Below is a small trained network, with its code and all its weights. Each question gives an input and a class and asks what happens when units are switched off, that is, made to give their printed mean instead of their output.

import numpy as np


def w(rows, s, z=0):
    codes = np.array(rows[::2]) - 128.0
    scale = np.full(codes.shape[1], s)
    scale[-1] = z or s
    return codes * scale


def f(y):
    return np.maximum(y, 0)


def log_softmax(a):
    a = a - a.max(-1, keepdims=True)
    return a - np.log(np.exp(a).sum(-1, keepdims=True))


def net(x, mask):
    res = np.array(x, float).reshape(1, 6) / 4 @ E
    y = f(res @ A[0][:, :-1].T + A[0][:, -1])
    res = res + np.where(mask, y, B[0][:, -1]) @ B[0][:, :-1]
    return log_softmax(res[-1] @ U[:, :-1].T + U[:, -1])


A, B = {}, {}
E = w([
[174,121,116,90,18],'x0',
[136,161,124,255,168],'x1',
[234,147,168,181,146],'x2',
[108,38,203,122,123],'x3',
[209,88,89,82,118],'x4',
[154,230,187,144,149],'x5',
],0.0099)
A[0] = w([
[173,90,108,120,140,45],'N0',
[173,161,187,129,188,201],'N1',
[127,123,145,4,100,114],'N2',
[131,148,142,62,109,4],'N3',
[110,96,133,139,166,211],'N4',
[127,49,209,146,96,118],'N5',
[69,184,154,132,105,156],'N6',
[217,140,149,158,105,206],'N7',
[196,136,162,128,125,136],'N8',
[156,147,109,122,89,208],'N9',
[177,170,114,120,88,224],'N10',
[179,147,157,131,181,163],'N11',
[72,112,192,185,119,154],'N12',
[125,164,101,111,114,152],'N13',
[176,73,171,122,98,194],'N14',
[133,129,139,127,117,33],'N15',
[140,166,130,135,122,13],'N16',
[125,123,156,90,95,82],'N17',
],0.024,0.0029)
B[0] = w([
[129,210,101,133,159,164],'N0',
[165,138,190,216,141,207],'N1',
[5,164,188,81,114,252],'N2',
[112,101,164,76,99,181],'N3',
[118,74,146,180,69,162],'N4',
[199,142,69,32,76,202],'N5',
[134,220,143,77,144,175],'N6',
[222,123,152,67,182,212],'N7',
[162,213,112,196,135,188],'N8',
[164,133,111,144,130,174],'N9',
[190,123,105,113,111,190],'N10',
[172,113,199,145,165,190],'N11',
[19,107,169,156,130,189],'N12',
[144,220,127,168,80,160],'N13',
[140,199,116,78,134,201],'N14',
[124,189,127,146,128,133],'N15',
[128,139,129,80,123,151],'N16',
[89,153,116,150,116,177],'N17',
],0.029,0.025)
U = w([
[67,148,45,223,142,131],'0',
[61,45,87,197,85,40],'1',
[175,167,87,143,127,173],'2',
[70,160,96,104,65,183],'3',
[149,74,78,174,180,73],'4',
[65,54,27,114,254,3],'5',
[77,104,178,198,122,209],'6',
[63,36,30,101,252,15],'7',
],0.0069,0.0048)

Each question gives the input, the list of numbers given to net, and the class t.
The units are the neurons (one row each of A and B). Each row of codes is followed by its name. A weight is (code - 128) times the scale printed after its matrix; where a second scale follows, it is the last column's (A, B and U).
mask holds one flag per neuron, in row order. A switched-off neuron (its flag False) gives its mean, the last column of its row in B, instead of its output. The means were averaged over made-up inputs and are rounded, as every weight is.
A unit's drop is (log p(t) with every unit on - log p(t) with that unit switched off) / (log p(t) with every unit on - log p(t) with every unit switched off).
unit that matters most: the unit with the biggest drop
top k neurons: the k neurons with the biggest drops, biggest first
drop when u is switched off: that unit's drop, to one decimal
input [-2,-1,-4,-8,-3,-2], class 2: top 3 neurons	N2; N12; N3
input [-6,-7,3,1,-3,-2], class 6: unit that matters most	N14
input [-7,6,8,8,1,0], class 6: top 2 neurons	N12; N1
input [1,6,-4,-1,-6,-2], class 6: top 2 neurons	N5; N12
input [0,6,-7,5,2,4], class 6: top 2 neurons	N14; N12
input [0,4,-5,-2,4,-3], class 0: top 3 neurons	N7; N2; N5
input [-1,-4,4,6,-3,4], class 2: top 3 neurons	N5; N2; N1
input [-3,5,3,7,-7,-8], class 1: drop when N4 is switched off	0.3
input [6,2,0,3,0,-2], class 2: drop when N2 is switched off	2.3
input [-2,0,0,-1,-1,-3], class 1: drop when N5 is switched off	0.1
